Below are the code and all the weights of a small trained network. Each question names an input and a target symbol and asks about switching units off, where a switched-off unit gives its printed mean instead of its output.

import numpy as np


def w(rows, s, z=0):
    codes = np.array(rows[::2]) - 128.0
    scale = np.full(codes.shape[1], s)
    scale[-1] = z or s
    return codes * scale


def norm(h):
    return h / np.sqrt((h * h).mean(-1, keepdims=True) + 1e-5)


def f(y):
    return y / 2 * (1 + np.tanh(0.7978845608 * (y + 0.044715 * y**3)))


def softmax(a):
    e = np.exp(a - a.max(-1, keepdims=True))
    return e / e.sum(-1, keepdims=True)


def log_softmax(a):
    a = a - a.max(-1, keepdims=True)
    return a - np.log(np.exp(a).sum(-1, keepdims=True))


def net(x, mask):
    ids = ['αβδζηθλτ'.index(c) for c in x.split()]
    T = len(ids)
    res = E[ids] + P[:T]
    r = norm(res)
    for j in range(2):
        rows = slice(2 * j, 2 * j + 2)
        q, k, v = (r @ M[0][rows].T for M in (Q, K, V))
        z = softmax(np.where(np.tri(T) > 0, q @ k.T / 2**0.5, -1e9)) @ v
        o = O[0][rows]
        res = res + np.where(mask[j], z, o[:, -1]) @ o[:, :-1]
    y = f(norm(res) @ A[0][:, :-1].T + A[0][:, -1])
    res = res + np.where(mask[2:10], y, B[0][:, -1]) @ B[0][:, :-1]
    return log_softmax(norm(res)[-1] @ U[:, :-1].T + U[:, -1])


Q, K, V, O, A, B = {}, {}, {}, {}, {}, {}
E = w([
[125,178,136,173],'α',
[69,107,150,217],'β',
[42,153,132,119],'δ',
[114,168,146,146],'ζ',
[90,131,118,156],'η',
[113,245,103,165],'θ',
[83,119,162,154],'λ',
[251,21,135,202],'τ',
],0.021)
P = w([
[254,154,74,55],'0',
[84,181,84,161],'1',
[112,109,116,169],'2',
[155,119,92,169],'3',
[156,111,86,175],'4',
[116,106,122,157],'5',
[130,154,82,123],'6',
[117,165,95,113],'7',
[127,135,119,132],'8',
[119,152,98,124],'9',
[189,143,73,160],'10',
[80,124,109,105],'11',
],0.0072)
Q[0] = w([
[144,82,164,6],'h1',
[193,119,182,41],'h1',
[187,152,138,220],'h2',
[121,133,56,131],'h2',
],0.022)
K[0] = w([
[70,214,172,177],'h1',
[3,205,106,254],'h1',
[134,75,236,138],'h2',
[213,67,86,134],'h2',
],0.015)
V[0] = w([
[37,44,124,124],'h1',
[139,106,254,130],'h1',
[120,161,198,168],'h2',
[96,130,131,118],'h2',
],0.018)
O[0] = w([
[142,137,51,217,55],'h1',
[30,112,55,2,243],'h1',
[110,155,77,78,243],'h2',
[72,119,127,126,156],'h2',
],0.012,0.011)
A[0] = w([
[87,118,23,134,250],'n1',
[190,241,86,28,222],'n2',
[191,136,109,228,19],'n3',
[105,139,118,10,7],'n4',
[46,166,87,201,181],'n5',
[246,75,126,121,76],'n6',
[157,81,217,146,18],'n7',
[74,57,108,57,160],'n8',
],0.013,0.0011)
B[0] = w([
[248,124,97,95,206],'n1',
[64,102,244,106,189],'n2',
[30,29,121,157,149],'n3',
[96,55,132,247,248],'n4',
[94,250,105,78,162],'n5',
[190,52,52,160,140],'n6',
[161,215,72,84,150],'n7',
[147,62,29,212,236],'n8',
],0.014,0.013)
U = w([
[103,58,222,80,73],'α',
[148,202,90,111,132],'β',
[40,199,131,233,50],'δ',
[97,5,239,73,108],'ζ',
[213,103,193,223,175],'η',
[149,154,208,74,252],'θ',
[64,20,79,16,157],'λ',
[220,2,147,112,123],'τ',
],0.0075,0.0032)

Each question gives the input, a string of symbols that net reads in full, and the target symbol t.
The units are the heads (2 rows each of Q, K, V and O) and the neurons (one row each of A and B). Each row of codes is followed by its name. A weight is (code - 128) times the scale printed after its matrix; where a second scale follows, it is the last column's (O, A, B and U).
mask holds one flag per unit, heads first, then neurons. A switched-off unit (its flag False) gives its mean, the last column of its rows in O or B, instead of its output. The means were averaged over made-up inputs and are rounded, as every weight is.
A unit's drop is (log p(t) with every unit on - log p(t) with that unit switched off) / (log p(t) with every unit on - log p(t) with every unit switched off).
The circuit of an input: a set's keep is (log p(t) with only the set's units on - log p(t) with every unit switched off) / (log p(t) with every unit on - log p(t) with every unit switched off). Starting from all 10 units, units are removed one at a time, each time the one whose removal leaves the highest keep (on an exact tie, the one counted first), for as long as the keep stays at least 0.8.
circuit, biggest first: the units of the circuit, biggest drop first
unit that matters most: the unit with the biggest drop
top k neurons: the k neurons with the biggest drops, biggest first
heads that matter: for each layer, one digit per head in row order, 1 if its drop is at least 0.15 and else 0, layers parted by /
drop when u is switched off: that unit's drop, to one decimal
input η δ λ η, target η: circuit, biggest first : h1
input θ λ δ, target θ: circuit, biggest first : h1, n4, n7
input θ ζ α η α, target θ: circuit, biggest first : h1, n4, n8
input δ λ δ, target δ: circuit, biggest first : h1, n5
input β η β β λ δ, target β: circuit, biggest first : h1, n5, n1
input δ η η η τ λ α λ θ η η, target η: circuit, biggest first : h2, h1
input β η λ τ η δ η η λ τ β, target β: circuit, biggest first : h1, n5, n4, n1
input β δ δ λ λ λ λ ζ, target β: circuit, biggest first : h1, n1, n5
input ζ λ λ, target ζ: heads that matter : 10
input τ η β ζ, target ζ: circuit, biggest first : n2, h1
input η ζ λ β ζ θ λ τ λ δ, target δ: top 2 neurons : n1, n2
input η δ β β ζ η ζ, target η: drop when h1 is switched off : 0.7
input ζ δ λ δ ζ β δ ζ η η θ, target ζ: drop when n3 is switched off : 0.0
input δ λ λ λ δ θ α, target δ: unit that matters most : h1
input ζ λ λ λ λ λ η β, target ζ: drop when h1 is switched off : 1.7
